Below are the code and all the weights of a small trained network. Each question names an input and a class and asks about switching units off, where a switched-off unit gives its printed mean instead of its output.

import numpy as np


def w(rows, s, z=0):
    codes = np.array(rows[::2]) - 128.0
    scale = np.full(codes.shape[1], s)
    scale[-1] = z or s
    return codes * scale


def f(y):
    return np.maximum(y, 0)


def log_softmax(a):
    a = a - a.max(-1, keepdims=True)
    return a - np.log(np.exp(a).sum(-1, keepdims=True))


def net(x, mask):
    res = np.array(x, float).reshape(1, 3) / 4 @ E
    y = f(res @ A[0][:, :-1].T + A[0][:, -1])
    res = res + np.where(mask, y, B[0][:, -1]) @ B[0][:, :-1]
    return log_softmax(res[-1] @ U[:, :-1].T + U[:, -1])


A, B = {}, {}
E = w([
[49,211,54,79,64,167],'x0',
[69,33,42,38,254,148],'x1',
[23,50,130,230,80,153],'x2',
],0.012)
A[0] = w([
[150,184,102,122,38,103,102],'N0',
[119,221,97,88,106,154,199],'N1',
[164,193,232,141,114,113,240],'N2',
[234,159,149,137,133,90,140],'N3',
[153,78,135,42,182,82,137],'N4',
[168,77,166,163,167,78,254],'N5',
[73,63,96,178,106,202,98],'N6',
[251,108,167,153,129,118,221],'N7',
[170,82,156,254,131,65,176],'N8',
[51,68,74,63,165,110,128],'N9',
[65,143,202,206,45,156,185],'N10',
[160,135,126,70,135,103,132],'N11',
[69,44,116,181,144,138,121],'N12',
[125,181,71,83,125,147,191],'N13',
[95,137,109,89,243,117,153],'N14',
[69,93,71,120,84,138,134],'N15',
],0.014,0.0066)
B[0] = w([
[128,171,59,183,128,164,202],'N0',
[156,149,44,163,128,200,217],'N1',
[96,192,69,54,81,83,253],'N2',
[100,200,190,71,118,152,226],'N3',
[189,70,173,109,168,157,216],'N4',
[194,89,242,167,159,117,225],'N5',
[54,143,193,185,90,173,202],'N6',
[75,185,191,43,89,132,244],'N7',
[111,74,196,130,96,68,240],'N8',
[75,131,188,67,203,213,231],'N9',
[59,85,79,153,63,50,249],'N10',
[193,108,109,69,164,75,182],'N11',
[118,116,216,169,141,195,206],'N12',
[143,166,57,83,129,186,201],'N13',
[192,86,115,106,205,158,220],'N14',
[6,158,183,129,92,123,187],'N15',
],0.012,0.02)
U = w([
[49,191,203,40,124,140,240],'0',
[148,199,42,99,100,118,89],'1',
[109,61,177,142,73,5,135],'2',
[55,94,56,230,95,85,89],'3',
[185,86,170,69,188,103,163],'4',
[118,104,58,76,201,172,20],'5',
[128,92,214,191,163,154,2],'6',
],0.014,0.0066)

Each question gives the input, the list of numbers given to net, and the class t.
The units are the neurons (one row each of A and B). Each row of codes is followed by its name. A weight is (code - 128) times the scale printed after its matrix; where a second scale follows, it is the last column's (A, B and U).
mask holds one flag per neuron, in row order. A switched-off neuron (its flag False) gives its mean, the last column of its row in B, instead of its output. The means were averaged over made-up inputs and are rounded, as every weight is.
A unit's drop is (log p(t) with every unit on - log p(t) with that unit switched off) / (log p(t) with every unit on - log p(t) with every unit switched off).
The circuit of an input: a set's keep is (log p(t) with only the set's units on - log p(t) with every unit switched off) / (log p(t) with every unit on - log p(t) with every unit switched off). Starting from the 12 units with the biggest drops (on a tie, the unit counted first), units are removed one at a time, each time the one whose removal leaves the highest keep (on an exact tie, the one counted first), for as long as the keep stays at least 0.8.
circuit, biggest first: the units of the circuit, biggest drop first
unit that matters most: the unit with the biggest drop
top k neurons: the k neurons with the biggest drops, biggest first
drop of u: that unit's drop, to one decimal
input [-3,-7,2], class 2: circuit, biggest first	(N10)
input [4,0,3], class 3: top 2 neurons	(N7; N3)
input [1,3,-6], class 5: top 3 neurons	(N5; N8; N13)
input [-5,0,4], class 2: top 2 neurons	(N8; N9)
input [-7,1,7], class 6: top 3 neurons	(N12; N2; N5)
input [0,5,7], class 6: top 4 neurons	(N2; N7; N12; N3)
input [1,-3,-7], class 1: top 2 neurons	(N9; N1)
input [-8,-6,2], class 2: top 2 neurons	(N8; N10)
input [-7,1,3], class 6: top 2 neurons	(N12; N10)
input [1,-8,-2], class 1: top 2 neurons	(N0; N9)
input [-1,0,8], class 2: drop of N10	0.6
input [-3,-1,8], class 2: drop of N10	0.3
input [1,0,4], class 3: drop of N7	0.3
input [-8,1,-1], class 4: unit that matters most	N5
input [1,-6,-5], class 1: drop of N0	0.2
